Here is a tiny trained network, its code and every weight. The questions are about switching its units off for an input and a target symbol, where a switched-off unit gives its printed mean instead of its output.

import numpy as np


def w(rows, s, z=0):
    codes = np.array(rows[::2]) - 128.0
    scale = np.full(codes.shape[1], s)
    scale[-1] = z or s
    return codes * scale


def f(y):
    return np.maximum(y, 0)


def softmax(a):
    e = np.exp(a - a.max(-1, keepdims=True))
    return e / e.sum(-1, keepdims=True)


def log_softmax(a):
    a = a - a.max(-1, keepdims=True)
    return a - np.log(np.exp(a).sum(-1, keepdims=True))


def net(x, mask):
    ids = ['βδζηθλσφ'.index(c) for c in x.split()]
    T = len(ids)
    res = E[ids] + P[:T]
    r = res
    for j in range(2):
        rows = slice(4 * j, 4 * j + 4)
        q, k, v = (r @ M[0][rows].T for M in (Q, K, V))
        z = softmax(np.where(np.tri(T) > 0, q @ k.T / 4**0.5, -1e9)) @ v
        o = O[0][rows]
        res = res + np.where(mask[j], z, o[:, -1]) @ o[:, :-1]
    y = f(res @ A[0][:, :-1].T + A[0][:, -1])
    res = res + np.where(mask[2:6], y, B[0][:, -1]) @ B[0][:, :-1]
    return log_softmax(res[-1] @ U[:, :-1].T + U[:, -1])


Q, K, V, O, A, B = {}, {}, {}, {}, {}, {}
E = w([
[125,115,16,182,101,32],'β',
[96,127,151,73,223,108],'δ',
[71,26,186,143,146,43],'ζ',
[178,50,38,80,204,32],'η',
[89,185,142,80,116,27],'θ',
[248,100,208,132,117,33],'λ',
[131,93,189,49,48,58],'σ',
[97,22,109,51,67,193],'φ',
],0.014)
P = w([
[143,18,89,60,125,9],'0',
[114,28,88,66,129,34],'1',
[146,71,91,68,120,39],'2',
[132,76,100,90,108,59],'3',
[110,92,126,100,109,86],'4',
[121,106,145,121,101,94],'5',
[112,115,168,130,93,112],'6',
[111,122,193,144,77,134],'7',
[99,127,214,156,73,136],'8',
[88,110,254,166,47,143],'9',
],0.0065)
Q[0] = w([
[99,130,91,75,157,148],'head 0',
[90,189,103,166,161,173],'head 0',
[170,96,166,143,169,91],'head 0',
[149,93,208,94,96,59],'head 0',
[161,219,106,199,179,141],'head 1',
[63,43,129,72,93,2],'head 1',
[122,131,70,116,109,220],'head 1',
[178,96,127,121,78,165],'head 1',
],0.016)
K[0] = w([
[128,97,104,46,127,132],'head 0',
[132,26,165,75,145,69],'head 0',
[135,248,108,203,238,109],'head 0',
[75,226,114,168,162,186],'head 0',
[127,53,145,110,129,80],'head 1',
[119,187,198,191,94,202],'head 1',
[141,128,33,149,169,70],'head 1',
[74,150,83,110,213,121],'head 1',
],0.013)
V[0] = w([
[145,134,162,152,208,93],'head 0',
[178,53,178,181,159,128],'head 0',
[120,136,148,7,162,156],'head 0',
[129,144,34,109,192,126],'head 0',
[131,198,185,50,109,97],'head 1',
[99,134,156,155,222,77],'head 1',
[23,135,102,128,90,121],'head 1',
[124,89,155,92,180,192],'head 1',
],0.012)
O[0] = w([
[52,181,145,156,196,182,155],'head 0',
[76,174,50,72,148,162,111],'head 0',
[197,100,194,87,165,125,177],'head 0',
[164,43,116,199,151,152,167],'head 0',
[122,99,244,163,144,106,254],'head 1',
[65,168,118,185,202,155,143],'head 1',
[82,79,74,93,191,53,179],'head 1',
[113,92,145,62,131,197,72],'head 1',
],0.011,0.0048)
A[0] = w([
[161,117,219,75,190,131,158],'neuron 0',
[116,58,118,178,163,86,79],'neuron 1',
[178,98,96,2,68,143,2],'neuron 2',
[78,87,120,137,156,220,219],'neuron 3',
],0.007,0.0062)
B[0] = w([
[110,118,134,80,112,195,248],'neuron 0',
[134,191,161,106,150,117,214],'neuron 1',
[107,244,108,193,127,151,182],'neuron 2',
[147,89,8,129,131,128,168],'neuron 3',
],0.011,0.012)
U = w([
[110,87,91,214,76,65,193],'β',
[101,91,129,147,142,200,134],'δ',
[3,114,102,145,136,117,29],'ζ',
[156,104,91,172,189,111,109],'η',
[101,223,160,150,209,74,2],'θ',
[133,180,147,225,121,183,187],'λ',
[128,112,180,121,121,54,126],'σ',
[150,86,86,57,57,87,186],'φ',
],0.0058,0.0043)

Each question gives the input, a string of symbols that net reads in full, and the target symbol t.
The units are the heads (4 rows each of Q, K, V and O) and the neurons (one row each of A and B). Each row of codes is followed by its name. A weight is (code - 128) times the scale printed after its matrix; where a second scale follows, it is the last column's (O, A, B and U).
mask holds one flag per unit, heads first, then neurons. A switched-off unit (its flag False) gives its mean, the last column of its rows in O or B, instead of its output. The means were averaged over made-up inputs and are rounded, as every weight is.
A unit's drop is (log p(t) with every unit on - log p(t) with that unit switched off) / (log p(t) with every unit on - log p(t) with every unit switched off).
The circuit of an input: a set's keep is (log p(t) with only the set's units on - log p(t) with every unit switched off) / (log p(t) with every unit on - log p(t) with every unit switched off). Starting from all 6 units, units are removed one at a time, each time the one whose removal leaves the highest keep (on an exact tie, the one counted first), for as long as the keep stays at least 0.8.
circuit, biggest first: the units of the circuit, biggest drop first
k most important neurons: the k neurons with the biggest drops, biggest first
heads that matter: for each layer, one digit per head in row order, 1 if its drop is at least 0.15 and else 0, layers parted by /
drop when u is switched off: that unit's drop, to one decimal
input ζ η η ζ θ ζ β θ ζ φ, target σ: circuit, biggest first : head 1; head 0; neuron 3
input λ ζ θ η λ β δ, target λ: heads that matter : 01
input ζ ζ β η β λ λ ζ, target β: 2 most important neurons : neuron 0; neuron 2
input ζ η θ η, target θ: circuit, biggest first : head 1; neuron 1
input ζ δ η ζ ζ θ σ θ, target σ: circuit, biggest first : head 1; head 0
input φ φ ζ ζ ζ, target ζ: heads that matter : 10
input λ η β η η ζ δ ζ, target δ: heads that matter : 11
input σ ζ η φ β θ λ σ ζ, target σ: heads that matter : 01
input θ β η, target θ: heads that matter : 01
input ζ δ η ζ η η ζ η, target η: circuit, biggest first : head 1; head 0; neuron 3
input σ δ σ, target δ: heads that matter : 11
input φ δ σ δ ζ σ ζ θ, target σ: circuit, biggest first : head 1; neuron 2; head 0
input δ ζ σ δ σ δ, target δ: heads that matter : 10
input ζ ζ η, target η: circuit, biggest first : head 0; head 1; neuron 3
input φ δ θ ζ σ ζ, target σ: circuit, biggest first : head 1; head 0
input θ ζ λ θ, target λ: circuit, biggest first : head 1
input θ β θ λ β φ η λ, target β: 2 most important neurons : neuron 0; neuron 1
input σ λ λ ζ ζ ζ β, target ζ: circuit, biggest first : head 0
input β ζ φ δ σ, target δ: circuit, biggest first : head 0; neuron 0
input φ λ σ σ δ β ζ φ ζ β, target φ: circuit, biggest first : head 1
input ζ η β φ, target β: 2 most important neurons : neuron 2; neuron 0
input β θ σ η ζ η θ ζ φ, target σ: circuit, biggest first : head 1; head 0
input β η δ ζ, target δ: circuit, biggest first : head 0; head 1; neuron 0
input φ η θ σ ζ ζ δ η, target δ: 2 most important neurons : neuron 0; neuron 2
input φ σ λ ζ ζ ζ, target ζ: drop when head 0 is switched off : 0.9
input β β λ, target λ: drop when neuron 0 is switched off : -0.1
input η σ ζ λ θ δ ζ λ λ ζ, target λ: drop when neuron 3 is switched off : 0.0
input θ θ φ φ δ, target φ: most important neuron : neuron 0
